Here are made-up objects, facts about them, and rows of numbers that follow some of those facts. Name the object behind each unnamed row.

How the objects are related:
kalevum: points at; dristol: belongs to class
j_108 kalevum j_229 j_440
j_147 kalevum j_980
j_166 kalevum j_287 j_909
j_187 kalevum j_351 j_532 j_938 j_749 j_587
j_190 kalevum j_785
j_201 kalevum j_433 j_637 j_505
j_202 kalevum j_508 j_162 j_867
j_220 kalevum j_181 j_298
j_227 kalevum j_470 j_583 j_434
j_23 kalevum j_730
j_243 kalevum j_687 j_663 j_46
j_314 kalevum j_195 j_218 j_687 j_803 j_829
j_317 kalevum j_352
j_32 kalevum j_922
j_333 kalevum j_156 j_574
j_34 kalevum j_580 j_785 j_111
j_346 kalevum j_719
j_349 kalevum j_351 j_111 j_89
j_367 kalevum j_574
j_371 kalevum j_249 j_867 j_111
j_376 kalevum j_829
j_387 kalevum j_708 j_764
j_395 kalevum j_351
j_405 kalevum j_708
j_430 kalevum j_335
j_437 kalevum j_266
j_445 kalevum j_916 j_352 j_38
j_446 kalevum j_703 j_638 j_365
j_447 kalevum j_38
j_477 kalevum j_375
j_483 kalevum j_103 j_939
j_504 kalevum j_638 j_805
j_530 kalevum j_916 j_152
j_552 kalevum j_508 j_556
j_593 kalevum j_103 j_801
j_621 kalevum j_321
j_623 kalevum j_176 j_709
j_645 kalevum j_176 j_207
j_646 kalevum j_218 j_709 j_792
j_651 kalevum j_952
j_66 kalevum j_365 j_730
j_676 kalevum j_452 j_313
j_679 kalevum j_13 j_980
j_702 kalevum j_578
j_707 kalevum j_909
j_721 kalevum j_912 j_939
j_783 kalevum j_761 j_335
j_786 kalevum j_574
j_83 kalevum j_804
j_842 kalevum j_266 j_637 j_954
j_848 kalevum j_719 j_631 j_867
j_85 kalevum j_938
j_863 kalevum j_288
j_865 kalevum j_117
j_872 kalevum j_103
j_882 kalevum j_470
j_893 kalevum j_866 j_302
j_90 kalevum j_218 j_583 j_434 j_867
j_901 kalevum j_434 j_497
j_902 kalevum j_708 j_980
j_946 kalevum j_640 j_89
j_956 kalevum j_556
j_959 kalevum j_979 j_89
j_991 kalevum j_804
dristol lebus <- j_103 j_117 j_152 j_181 j_190 j_207 j_287 j_333 j_34 j_352 j_38 j_430 j_433 j_504 j_530 j_593 j_623 j_637 j_687 j_721 j_759 j_803 j_85 j_865 j_912 j_980
dristol stegran <- j_108 j_13 j_187 j_218 j_395 j_405 j_434 j_447 j_508 j_587 j_645 j_651 j_66 j_74 j_764 j_783 j_801 j_804 j_829 j_956
dristol mivutus <- j_111 j_156 j_313 j_32 j_351 j_365 j_437 j_440 j_470 j_510 j_556 j_631 j_663 j_708 j_805 j_842 j_863 j_90 j_902 j_954
dristol fopla <- j_147 j_202 j_23 j_243 j_249 j_266 j_302 j_346 j_371 j_46 j_483 j_578 j_638 j_640 j_646 j_785 j_922 j_952 j_994
dristol drobur <- j_162 j_176 j_229 j_298 j_321 j_335 j_367 j_375 j_477 j_497 j_574 j_583 j_636 j_676 j_702 j_792 j_83 j_867 j_901 j_939 j_946
dristol patribre <- j_166 j_227 j_288 j_317 j_376 j_387 j_446 j_473 j_505 j_532 j_552 j_621 j_679 j_703 j_707 j_719 j_730 j_749 j_866 j_89 j_909 j_916 j_959
dristol sifus <- j_195 j_201 j_220 j_314 j_349 j_445 j_452 j_580 j_709 j_761 j_786 j_844 j_848 j_872 j_882 j_893 j_938 j_979 j_991

Some objects and their rows:
j_477: [ 19 -13  16 -13 -16  19  -1  10 -10   3   8  -6   3   0   1  11  -5  -8
   8 -12  22  14   7   8 -16   3  -1   8  23   0  14 -10  -1]
j_583: [ 17  -7  11   0 -14  30  -8  10 -13  13   0  -5  -1  -9   0  16   2  -1
   3 -16   7  15  10  12 -19  -5   2   6  27   3  16  -6  10]
j_901: [ 20 -10  15  -4 -17  11   0  14 -11   2   2  -4   1  -8  -1  11  -6  -5
   2 -11  15   7   9  17 -13  -2  -1   5  24   1  22  -6   2]
j_321: [ 17 -10  11  -8 -14  36  -8   7 -12  14   5  -7   1  -2   1  16   3  -3
   9 -17  13  20   8   3 -21  -1   2   9  26   2   9  -9   7]
j_867: [ 19  -5  13   0 -14  27 -10  13 -15  11   0  -5  -2 -14   0  20   6  -1
  -4 -13   5  10  10  15 -17  -5   1   8  28   3  19  -4   9]
j_249: [ 12   0  -6  -7  -7 -22  -4   8 -15  -1 -19  -4   2   0  11  18   7  -8
  -2 -10 -10  27   5  -3 -17  -3   9  19  30   3   5  -4  11]
j_287: [ 20   7  -2  -6 -10   7 -16   7 -11  -2   6   0   9   7   3   9   0  -6
  -1  -5 -11  21   0 -11 -17  -8  10   9  16   7  -2  -6  11]
j_34: [ 25   4   8 -18 -11  -9 -15  13 -13 -14  15  -1  10   3   4  15   1 -12
 -12   5   0  11  -4  -8 -12  -2   2  15  15   5   4  -5   0]
j_687: [ 20   7  -1  -5 -10   5 -16   8 -11  -2   5   1   9   6   3   8   0  -6
  -2  -5 -12  20   0  -9 -17  -8  10   9  17   7   0  -5  11]
j_510: [ 17   1   1 -10 -13  31 -11   6  -9  13  10  -6   7   5   1  11  -3  -4
  -3   3   4  23   3 -10 -12  -5   2   6  16  11  10  -4  29]
j_663: [ 17   1   1  -9 -12  31 -12   6  -9  14   9  -5   7   5   0  11  -3  -3
  -3   2   3  23   3 -10 -12  -5   3   6  16  11   9  -4  30]
j_365: [ 16   0   0 -11 -12  28  -9   5 -10  14  12  -5   9   8  -2   8  -4  -5
   0   0   6  24   4 -10 -11  -1   5   4  12  11   8  -5  27]
j_719: [ 22   1  -7  -7 -13  19 -11  10 -15  11  -4  -3   4  -6   1  14   3  -7
   1  -2  -7  18   7  -5 -14 -15   1  11  23   4  11  -2   9]
j_473: [ 21  -1  -7 -11 -12  24 -10   8 -14  12  -2  -4   5  -2   3  13   2  -9
   6  -4  -3  22   6 -10 -15 -13   1  12  22   3   6  -3   8]
j_703: [ 20  -1  -8 -11 -12  24 -10   7 -15  13  -1  -4   5   0   2  12   3  -9
   7  -5  -3  23   7 -11 -15 -12   2  11  21   4   6  -4   8]
j_387: [ 29   1  -3 -16 -19  -1  11   7  -2   0  11  -1   1  -2   8   9 -21 -22
  -1   6   4  14   5  -3 -11 -16  -6  13  29  -2   7  -6   7]
j_979: [  6  -2   6   5 -12   7 -33   3 -10  -7  15  -2   6  18  -2  20  12  -3
  -4 -21  -3  13  -3   7 -17  -1  -2  11  17   4  -4 -11  12]
j_314: [  8  -4   7   9 -15 -18 -21   8  -8 -16  14   1   7  17  -5  11   0  -5
  -4 -17   1   4  -2  18 -10  -1  -2   5  12   3   5 -10   7]

Which object is each row?
No name comes twice in this set of rows, the named rows included.
[ 21  -3  -8 -12 -12  20  -9   7 -15  11   0  -4   6   1   0  11   2 -10
   8  -5  -1  23   7 -10 -14 -11   3  10  20   4   6  -5   7]	j_909
[ 21   4   6   1 -16  -2  -3  16  -9   1   4  -1   6  -9  -3   8 -10  -4
 -17  11   0   3   5  12  -2  -8   0   1  14  11  29   2  24]	j_90
[ 14  -5  -2 -11  -9 -40   5  10 -12 -11 -15  -3   5   4  10  10  -2 -13
   1  -7   0  23   4   0 -12   0   7  17  26   2   9  -6   3]	j_243
[ 17   4   1  -2 -13  24 -10   8  -9  12   5  -4   6   0  -1  10  -5  -2
  -6   3   0  18   5  -3 -10  -8   3   4  16  11  15  -2  31]	j_470
[ 25   0  -4  -2 -15  -6  -1  16 -14   1  -7   0   4 -11  -1   7  -6  -9
  -3   2  -5   6   8   9  -7 -16   0   7  20   3  23   1   4]	j_227
[ 19   2   7 -17 -11  33 -18   8 -13  11  15  -7   7  -1   1  22   5  -5
 -13   8   6  19   1 -11 -12  -2  -2  12  17  11  10  -3  26]	j_111
[ 14  -4  -3  -7  -9 -45   7  12 -13 -11 -17  -2   5   1   8   9  -3 -12
  -1  -7  -2  20   5   5 -10  -1   8  15  25   2  13  -5   4]	j_646
[ 20  -2  -9 -14 -12  20  -6   7 -16  14   2  -3   8   2  -1   8   4 -11
  10 -11   1  23   8 -10 -14  -6   6   8  16   3   3  -5   5]	j_916
[  8  -3   8  11 -16 -20 -21   9  -7 -18  12   1   7  15  -4  11  -1  -5
  -6 -17   0   2  -2  20 -10  -2  -3   5  13   3   8  -9   7]	j_882
[ 21 -14  21 -25 -15  25  -8  11 -15   2  16  -9   3  -2   3  24   5 -11
   0  -7  27  13   4   2 -16   8  -6  15  24   0  11 -10  -5]	j_946
[ 21   7  10 -10 -11 -31 -10  10 -10 -20 -31 -12   6   3  46  -7   9  -8
  12  -8  16  38   3   2  -8   1 -10  23  27   0   8   0   6]	j_483

Now the same objects, written a new way:
Known rows:
j_288: [  4 -23   4  -6  -7   8   4  -9   5  12  -2  -2   4   0 -14   6   0   6
   0   7   3   1  -1  -5 -12   1  -4   0  14  -3  -6]
j_103: [  7  -4  -9 -13  -3  -3  33 -21  12  -4  -6   9  -4  13 -12  -9  13  -7
  16  11  14  13  -1   3  13   2 -14   8  10 -40   9]
j_912: [  7   0  -9 -12  -2  -3  26 -17   8   0 -12   7  -3  11 -13 -10  14  -2
  11   5  13   6  -2  11  16   1  -6  11   9 -36   8]
j_395: [  1  20  14  15   6  -9  13 -14   8   0   5 -22  13  -7 -19   0  -6  16
  -5  14   5 -32   4 -10  23   6 -14  -2   4  40  -4]
j_365: [ 16 -17  -2   6  -9  16  29 -17  -6 -13  -8 -23  -2  -9 -24   7  -3   7
  -5 -24  21  32   7 -20  -4  10 -23  11  11 -16   4]
j_580: [ -6   7  13   5   1  -3  24 -13   1  -4  -1 -13  20  -5 -16  12  -1   1
   3  13  13   8   8 -18   8  10  -8  -2   9   2  -5]
j_470: [  4  10   4 -11  -1 -12  23   1  -2 -11  -5  -6  15  -3 -21   7  -2 -14
  24  -2  10  40  14 -23   3  12  -4   9  11 -19   8]
j_865: [ 16  15  -6  -7   3  -1  13 -10   3  11 -17   5  -1  10 -17 -14  16   5
  -1 -10  10  -9  -1  26  24   1   7  16   9 -25   5]
j_679: [ 18  -6   3   8   8  29 -29   3   7  34  -7 -10   2   2 -17  -4   3   7
 -22  -8  -2 -18  13  22   1  -3  23  17  16  11 -13]
j_249: [-15 -21  15   0   0   5  14 -13  -3  21 -13  -7  28  -3 -12   6  -8  14
   9  19  15 -10   8 -23   7   9   1  -1  10  -3  -9]
j_902: [ 22  13  -2  14  18  28 -17   8   7  10 -10 -22   3  -4 -25  -3   6  -3
 -14 -11   6  15  22  15  23   6  31  30  15  -4   3]
j_882: [  6  26   7   0   2   0   1   3 -13   4  -8  -6  15  -6 -20   3  -5  10
   9 -11  -3   5   7 -13   0   6  12   4   8   3   0]
j_108: [ 13  10   1  12   2   0   2  -4  -2   2   3 -18   4 -10 -21  -3  -6  26
   2   1  -9 -23   1  -9   2   2   6   4   3  35  -5]
j_13: [ 19 -17  -1  19   6   6   6 -13  12   6  15 -19   5   2 -16   0  -4  -3
   8  13  -9  -2  23 -19  -3   1   4   6   7  17 -13]
j_38: [  2  -3 -12 -24 -10  -4  41 -11   1 -11   6   1   2  22 -18   3  14   1
  22  20  20  -6  -5   5  12   6   6  14   8 -42  -1]
j_848: [  6  35  11  -1   1 -10   6   5 -18  10  -5  -8  23 -12 -21   7   0  17
   3 -14   0  -4   9  -1  10   9  24   5   7  11  -8]
j_621: [  6  -8   5  -3  -4  10 -10   0  -2  18  -9  -6   3  -4 -17   2   0  20
 -14  -6   1 -14  -5   8  -6   0   6   5  13  10  -6]
j_201: [ -1   7   3   9   6  10  -6   0  -5   9 -28   5   9 -23 -15   4   4  34
  -7   2 -10  19  -7   3   3   1  17   0  10  18   9]

Name these rows:
No name comes twice in this set of rows, the named rows included.
[ 12   5   1  10   0  -3   7  -6  -1   2   5 -16   5  -7 -21  -1  -5  23
   3   4  -9 -18   5 -13   2   2   2   2   4  31  -5]	j_651
[ 12  11  -6  -7   1  -2  19 -14   5   9 -12   6  -2  11 -15 -14  15   0
   5  -7  13  -1   0  20  21   2   2  13   9 -30   6]	j_759
[-19 -32  13   6   1  14  16 -18   4  16 -14 -11  22  -1 -12   7  -9  11
   4  28  17  -8   7 -27   8   8 -10  -2  10  -4  -6]	j_785
[ 16 -27   7 -13 -20 -61  39 -18  12  16  22   1  21  13  -9   2  -5  -6
  36   8  -5 -33  16 -22  -7   6 -11  -8  -2  27 -18]	j_867
[ 22 -13  -8   3  10   6  16 -20  21  17  -1   2  -1  24 -10 -13  18 -31
   4   4  11  16  24  14  18  -1   4  20  12 -42  -4]	j_980
[ -3  -2  13   0   2   5  -6   3 -18  33 -21  -5  28  -6 -17   3  -3  31
  -1  -1   4 -29   5  -3   9   7  28   7   9   9 -11]	j_202
[  8 -14   0   7  -5  -7  24 -15   7  -8  11 -15   5  -3 -17   5  -6   9
  18  19  -5   3  10 -29  -8   4 -12  -4   4  19  -6]	j_804
[ 10  13   6  -9   2   6 -20   6  -3  14 -14   2   1   2 -17  -8 -11   4
   6 -17  -6  -9  -3  -3  -7  -2  -6   2  12   7   8]	j_376
[ 19 -25  -4  -5 -13 -27  15 -15  16   9  10  -1   0  13 -13 -10 -12   0
  30   8 -13 -32   5 -24  -7  -2 -22  -3   1  27   1]	j_176
[  3   8   4   6   1  16   6  -6  -4  -3  -6 -11   8  -6 -20   8  -4  13
   1   4   2  10   4 -16   0   4   2   3  10   1   2]	j_844
[ 12  19  11 -12  -3  -8 -14  11 -11  23  -9   3  12  -6 -17   0  -3  14
   4 -24  -5 -17   0   8  -5   1  16   4  11  13  -7]	j_227
[-12   3  12  10   5  11  21 -20  10 -11  -3 -17  12  -2 -16   9  -6  -3
   0  22  16  11   4 -23  14   9 -27  -4  10   1   3]	j_938
[  4  26   4  -3   7   6   1  -3  -2  -9 -11  -4   5   3 -17  -4 -16 -10
  29  -4  -5  25   7 -36  -7   3 -21  -2  10  -9  15]	j_195
[  8   4   6  -4  -5 -31  28  -9   0  -5  14  -7  17   2 -16   4 -11  -5
  37   6 -10   6  17 -41 -11   6 -11  -8   2  12  -6]	j_434
[ 25   1   2  -7 -12 -37   3  -1   1  25  11  -1   7   4 -17  -9  -6  17
  17 -14 -17 -57   5   1   1   1   7   3   0  44 -10]	j_901

